Below are the code and all the weights of a small trained network. Each question names an input and a class and asks about switching units off, where a switched-off unit gives its printed mean instead of its output.

import numpy as np


def w(rows, s, z=0):
    codes = np.array(rows[::2]) - 128.0
    scale = np.full(codes.shape[1], s)
    scale[-1] = z or s
    return codes * scale


def f(y):
    return np.maximum(y, 0)


def log_softmax(a):
    a = a - a.max(-1, keepdims=True)
    return a - np.log(np.exp(a).sum(-1, keepdims=True))


def net(x, mask):
    res = np.array(x, float).reshape(1, 7) / 4 @ E
    y = f(res @ A[0][:, :-1].T + A[0][:, -1])
    res = res + np.where(mask, y, B[0][:, -1]) @ B[0][:, :-1]
    return log_softmax(res[-1] @ U[:, :-1].T + U[:, -1])


A, B = {}, {}
E = w([
[129,141,62,181,251,68,152,109],'x0',
[2,206,92,77,150,182,116,94],'x1',
[222,169,128,176,140,190,188,119],'x2',
[89,72,160,244,118,164,144,94],'x3',
[90,186,100,199,119,88,56,121],'x4',
[128,77,203,78,152,143,130,26],'x5',
[206,109,123,116,23,106,96,175],'x6',
],0.0081)
A[0] = w([
[129,178,106,134,142,169,113,160,127],'N1',
[118,225,72,138,113,154,133,142,112],'N2',
[206,95,133,196,144,111,119,176,155],'N3',
[142,113,134,137,154,87,154,110,6],'N4',
[215,138,163,104,105,158,173,100,172],'N5',
[153,159,82,190,202,121,197,136,236],'N6',
[240,86,101,224,142,78,119,164,181],'N7',
[135,223,39,148,127,172,125,155,163],'N8',
[119,125,153,86,65,139,156,163,222],'N9',
[124,148,133,126,84,69,72,112,231],'N10',
[77,185,150,74,145,172,83,88,137],'N11',
[180,134,92,142,115,80,96,110,61],'N12',
[98,122,91,94,161,120,146,108,129],'N13',
[150,5,194,96,85,180,138,170,206],'N14',
[254,114,204,111,132,219,146,95,212],'N15',
[121,146,164,83,178,84,66,122,62],'N16',
[132,204,93,146,172,133,121,150,102],'N17',
],0.0098,0.002)
B[0] = w([
[100,107,115,49,177,159,119,118,175],'N1',
[138,118,32,74,203,136,114,121,209],'N2',
[110,95,161,129,69,77,105,90,213],'N3',
[108,132,123,134,128,57,114,145,158],'N4',
[160,177,151,150,114,89,139,152,208],'N5',
[177,169,184,168,113,106,136,147,254],'N6',
[116,78,143,157,68,2,74,133,254],'N7',
[141,110,82,80,174,196,149,115,229],'N8',
[180,133,143,159,160,171,118,148,202],'N9',
[114,130,81,114,135,132,120,106,205],'N10',
[90,72,159,129,74,62,126,89,231],'N11',
[91,78,120,121,109,149,126,104,174],'N12',
[116,159,126,125,85,120,143,146,190],'N13',
[183,208,122,90,149,199,219,174,243],'N14',
[185,236,236,212,66,94,149,205,246],'N15',
[150,136,120,165,158,155,157,121,191],'N16',
[177,176,118,135,160,213,169,157,207],'N17',
],0.0098,0.009)
U = w([
[86,11,135,126,104,46,80,98,32],'0',
[144,188,219,156,94,93,131,160,255],'1',
[140,154,76,89,166,217,138,134,55],'2',
],0.011,0.0015)

Each question gives the input, the list of numbers given to net, and the class t.
The units are the neurons (one row each of A and B). Each row of codes is followed by its name. A weight is (code - 128) times the scale printed after its matrix; where a second scale follows, it is the last column's (A, B and U).
mask holds one flag per neuron, in row order. A switched-off neuron (its flag False) gives its mean, the last column of its row in B, instead of its output. The means were averaged over made-up inputs and are rounded, as every weight is.
A unit's drop is (log p(t) with every unit on - log p(t) with that unit switched off) / (log p(t) with every unit on - log p(t) with every unit switched off).
The circuit of an input: a set's keep is (log p(t) with only the set's units on - log p(t) with every unit switched off) / (log p(t) with every unit on - log p(t) with every unit switched off). Starting from the 12 units with the biggest drops (on a tie, the unit counted first), units are removed one at a time, each time the one whose removal leaves the highest keep (on an exact tie, the one counted first), for as long as the keep stays at least 0.8.
units of the circuit, in order: the units of the circuit, biggest drop first
unit that matters most: the unit with the biggest drop
top k neurons: the k neurons with the biggest drops, biggest first
drop of u: that unit's drop, to one decimal
input [-7,-1,-6,-3,2,-6,-3], class 2: unit that matters most : N7
input [4,-5,-3,6,3,8,8], class 0: top 2 neurons : [N7 N6]
input [2,0,1,0,0,-7,2], class 2: top 3 neurons : [N8 N11 N17]
input [-7,-5,-4,0,5,-6,-4], class 0: units of the circuit, in order : [N15 N6]
input [8,0,2,0,2,-5,-5], class 2: top 2 neurons : [N8 N15]
input [-3,4,2,2,8,5,-7], class 0: units of the circuit, in order : [N11 N15]
input [-7,-1,-2,7,6,-6,3], class 0: units of the circuit, in order : [N15 N6]
input [-7,5,-8,-5,3,-3,-5], class 0: top 2 neurons : [N11 N14]
input [5,-4,-2,5,5,-5,-6], class 0: top 3 neurons : [N15 N7 N14]
input [-4,3,-6,-1,3,8,0], class 0: top 2 neurons : [N11 N15]
input [-6,4,-7,-4,5,-3,8], class 2: drop of N7 : 0.2
input [-6,6,-1,-1,-8,-3,-3], class 2: drop of N7 : 0.5
